B = ((5897, 5858, 5789, 6027, 5846, 5887, 5995, 5909, 5942, 5838, 5873, 5976, 5890), (5552, 5583, 5913, 5798, 5789, 6697, 6049, 5616, 5808, 5336, 5920, 5744, 5588), (5910, 5758, 5535, 6295, 5735, 5865, 6227, 5947, 6042, 5710, 5829, 6148, 5868), (5879, 5879, 5899, 5892, 5896, 5953, 5906, 5879, 5893, 5859, 5900, 5893, 5876), (5904, 5853, 5770, 6029, 5845, 5893, 6009, 5914, 5943, 5828, 5875, 5983, 5889), (8827, 6742, 3010, 7544, 5269, 8057, 5479, 4511, 6098, 5272, 3815, 7760, 4685), (5767, 6065, 5993, 5948, 5815, 5818, 5870, 5853, 5968, 5984, 6001, 5863, 5898), (5996, 5932, 5809, 5956, 5880, 5970, 5886, 5849, 5908, 5879, 5840, 5961, 5855), (6083, 6103, 6040, 6032, 5966, 5936, 6038, 5789, 5914, 5860, 5983, 6012, 5983), (5996, 5911, 5952, 6025, 5842, 6073, 5970, 5704, 5625, 5844, 6215, 5878, 5841), (6148, 5933, 6021, 6220, 5745, 6336, 6080, 5388, 5173, 5752, 6700, 5848, 5753), (5824, 5861, 5812, 5950, 5902, 5993, 5827, 5866, 5994, 5862, 5903, 5891, 5939), (5875, 6499, 5283, 6522, 6326, 5487, 5823, 6833, 6686, 6003, 5146, 6320, 5038), (4987, 7046, 6564, 6228, 5335, 5354, 5698, 5583, 6356, 6514, 6638, 5657, 5885), (5777, 5823, 5757, 5981, 5905, 6055, 5776, 5842, 6061, 5842, 5906, 5881, 5966), (6119, 6142, 6070, 6053, 5985, 5945, 6069, 5771, 5922, 5857, 5998, 6020, 5996))
Rows and columns are counted from 1.
row 1 col 1: 5897
row 5 col 7: 6009
row 6 col 2: 6742
row 14 col 6: 5354
row 14 col 1: 4987
row 16 col 6: 5945
row 5 col 2: 5853
row 5 col 11: 5875
row 8 col 1: 5996
row 7 col 8: 5853
row 14 col 2: 7046
row 5 col 1: 5904
row 10 col 9: 5625
row 4 col 7: 5906
row 11 col 8: 5388
row 16 col 9: 5922
row 16 col 3: 6070
row 14 col 9: 6356
row 6 col 12: 7760
row 8 col 2: 5932
row 6 col 13: 4685
row 7 col 4: 5948
row 13 col 13: 5038
row 2 col 1: 5552
row 10 col 3: 5952
row 1 col 3: 5789
row 14 col 4: 6228
row 2 col 2: 5583
row 7 col 12: 5863
row 14 col 11: 6638
row 5 col 4: 6029
row 11 col 3: 6021
row 15 col 5: 5905
row 4 col 13: 5876
row 13 col 2: 6499
row 3 col 6: 5865
row 11 col 11: 6700
row 14 col 10: 6514

M =
array([[ -9.85,  -6.38,  14.19,  18.67,   4.04,  18.16, -13.99,  28.82,
          5.54,  10.20],
       [  5.72, -11.56,  10.92,  10.25,  -4.94,  21.13, -21.69,  19.08,
         10.36,  10.95],
       [ -3.59,  -1.33,  23.10,   8.11, -15.91,  -2.73,   8.09,  -4.15,
         -6.41, -12.14],
       [ 13.10, -12.63,  10.03,   4.40, -12.38,  18.41, -21.38,   7.04,
          9.96,   7.70],
       [ 15.34, -12.14,  11.27,   1.71, -15.91,  14.41, -17.36,   0.64,
          7.11,   3.63],
       [ 12.18,  -9.37,  15.91,   1.08, -20.28,   5.19,  -7.25,  -6.98,
          0.62,  -3.24],
       [-18.74,  -0.06,  18.33,  23.57,   7.64,  10.16,  -0.76,  28.66,
          0.03,   4.68],
       [  5.81,  -5.64,  19.94,   3.84, -19.93,   0.86,   0.72,  -8.07,
         -4.34,  -9.54],
       [-21.06,   3.61,  21.31,  22.17,   4.73,   4.94,   7.08,  23.45,
         -3.38,  -1.45],
       [-18.54,   4.60,  24.55,  18.65,  -1.50,  -0.35,  12.07,  12.91,
         -6.01,  -8.25],
       [ -1.40,  -9.31,  12.25,  14.35,  -0.96,  20.29, -19.31,  24.30,
          9.37,  11.06]])
Rows and columns are counted from 1.
(1, 1)	-9.85
(8, 10)	-9.54
(8, 9)	-4.34
(6, 5)	-20.28
(7, 7)	-0.76
(1, 9)	5.54
(4, 10)	7.70
(4, 4)	4.40
(10, 7)	12.07
(5, 1)	15.34
(9, 9)	-3.38
(6, 2)	-9.37
(10, 8)	12.91
(3, 10)	-12.14
(9, 10)	-1.45
(2, 2)	-11.56
(3, 1)	-3.59
(2, 4)	10.25
(4, 7)	-21.38
(11, 10)	11.06
(8, 2)	-5.64
(2, 1)	5.72
(2, 8)	19.08
(8, 1)	5.81
(11, 8)	24.30
(9, 2)	3.61
(1, 7)	-13.99
(5, 5)	-15.91
(8, 5)	-19.93
(7, 3)	18.33
(2, 5)	-4.94
(5, 10)	3.63
(1, 10)	10.20
(4, 9)	9.96
(3, 3)	23.10
(11, 2)	-9.31
